Below are the code and all the weights of a small trained network. Each question names an input and a class and asks about switching units off, where a switched-off unit gives its printed mean instead of its output.

import numpy as np


def w(rows, s, z=0):
    codes = np.array(rows[::2]) - 128.0
    scale = np.full(codes.shape[1], s)
    scale[-1] = z or s
    return codes * scale


def f(y):
    return y / 2 * (1 + np.tanh(0.7978845608 * (y + 0.044715 * y**3)))


def log_softmax(a):
    a = a - a.max(-1, keepdims=True)
    return a - np.log(np.exp(a).sum(-1, keepdims=True))


def net(x, mask):
    res = np.array(x, float).reshape(1, 7) / 4 @ E
    y = f(res @ A[0][:, :-1].T + A[0][:, -1])
    res = res + np.where(mask, y, B[0][:, -1]) @ B[0][:, :-1]
    return log_softmax(res[-1] @ U[:, :-1].T + U[:, -1])


A, B = {}, {}
E = w([
[131,131,126,119,122,123,128,126],'x0',
[137,32,115,188,144,33,2,59],'x1',
[207,198,206,124,233,65,148,68],'x2',
[153,118,130,119,124,130,130,136],'x3',
[126,118,129,147,144,157,127,106],'x4',
[185,207,189,219,36,187,28,127],'x5',
[107,123,141,165,152,155,135,112],'x6',
],0.0083)
A[0] = w([
[126,209,128,106,130,216,238,158,89],'N0',
[216,176,171,146,185,74,167,103,72],'N1',
[125,50,126,192,146,63,54,117,112],'N2',
[86,65,68,152,58,161,125,180,59],'N3',
[131,87,63,91,85,176,130,121,35],'N4',
[99,76,84,117,174,91,185,111,72],'N5',
[161,218,137,199,87,171,54,142,78],'N6',
[79,191,154,114,145,179,191,176,128],'N7',
[125,27,118,162,142,41,49,71,148],'N8',
[187,160,157,117,161,118,116,114,42],'N9',
[96,63,101,140,81,174,110,199,144],'N10',
[116,172,120,96,113,169,160,137,118],'N11',
[72,49,60,60,254,85,215,146,73],'N12',
[185,204,162,122,227,85,139,111,68],'N13',
[165,175,136,167,84,155,90,122,6],'N14',
[181,164,159,142,201,76,143,115,92],'N15',
],0.0086,0.0017)
B[0] = w([
[204,207,57,174,105,39,177,59,240],'N0',
[45,122,122,93,204,186,132,97,201],'N1',
[169,199,78,156,128,50,188,90,212],'N2',
[41,80,98,21,181,191,157,68,204],'N3',
[90,106,124,110,156,136,118,132,165],'N4',
[147,93,190,198,68,107,76,149,185],'N5',
[142,65,224,175,64,127,50,206,222],'N6',
[186,186,92,141,136,77,136,74,206],'N7',
[200,191,68,155,172,54,204,60,239],'N8',
[86,93,143,76,159,140,126,147,160],'N9',
[84,132,89,44,191,190,173,125,199],'N10',
[150,179,127,110,135,110,148,92,172],'N11',
[151,90,238,210,26,122,44,253,255],'N12',
[38,116,98,83,147,202,119,114,205],'N13',
[132,82,160,152,60,131,69,204,177],'N14',
[75,80,91,73,160,182,146,101,189],'N15',
],0.0074,0.011)
U = w([
[221,181,62,144,137,97,174,100,246],'0',
[140,78,201,159,75,136,95,180,54],'1',
[12,98,86,84,173,177,154,116,58],'2',
],0.011,0.0013)

Each question gives the input, the list of numbers given to net, and the class t.
The units are the neurons (one row each of A and B). Each row of codes is followed by its name. A weight is (code - 128) times the scale printed after its matrix; where a second scale follows, it is the last column's (A, B and U).
mask holds one flag per neuron, in row order. A switched-off neuron (its flag False) gives its mean, the last column of its row in B, instead of its output. The means were averaged over made-up inputs and are rounded, as every weight is.
A unit's drop is (log p(t) with every unit on - log p(t) with that unit switched off) / (log p(t) with every unit on - log p(t) with every unit switched off).
The circuit of an input: a set's keep is (log p(t) with only the set's units on - log p(t) with every unit switched off) / (log p(t) with every unit on - log p(t) with every unit switched off). Starting from the 12 units with the biggest drops (on a tie, the unit counted first), units are removed one at a time, each time the one whose removal leaves the highest keep (on an exact tie, the one counted first), for as long as the keep stays at least 0.8.
units of the circuit, in order: the units of the circuit, biggest drop first
most important unit: the unit with the biggest drop
top k neurons: the k neurons with the biggest drops, biggest first
drop when u is switched off: that unit's drop, to one decimal
input [-7,-5,-1,-2,6,-3,-2], class 0: most important unit	N0
input [4,-3,-4,4,-4,3,-2], class 2: units of the circuit, in order	N12, N8
input [0,-8,-8,-5,0,-5,-4], class 0: top 2 neurons	N0, N7
input [4,-3,4,3,4,-1,-6], class 2: top 2 neurons	N8, N13
input [4,7,-7,-1,-6,0,-5], class 0: top 3 neurons	N8, N2, N13
input [3,-4,-3,1,8,-4,7], class 0: top 4 neurons	N0, N6, N7, N14
input [-6,6,5,-6,-7,-8,5], class 1: top 2 neurons	N12, N5
input [3,-7,6,-5,8,8,-5], class 1: top 2 neurons	N6, N14
input [5,-5,-8,-3,-4,6,1], class 2: top 2 neurons	N3, N10
input [-7,-6,-7,8,4,4,-1], class 2: top 3 neurons	N3, N10, N8
input [-5,5,-7,3,-8,-7,-7], class 1: top 2 neurons	N12, N5
input [3,4,6,1,6,-8,4], class 1: top 2 neurons	N12, N5
input [2,-6,8,-5,-3,2,-1], class 2: top 2 neurons	N13, N1
input [-4,7,-5,7,3,-5,-6], class 0: units of the circuit, in order	N8
input [-1,4,-6,3,-3,-1,-4], class 2: top 2 neurons	N3, N0
input [-3,8,-4,-1,3,5,-3], class 0: drop when N8 is switched off	0.2
input [5,2,-5,-4,-4,-7,-3], class 1: drop when N11 is switched off	0.0
input [6,-5,6,4,7,5,-1], class 2: drop when N8 is switched off	0.3
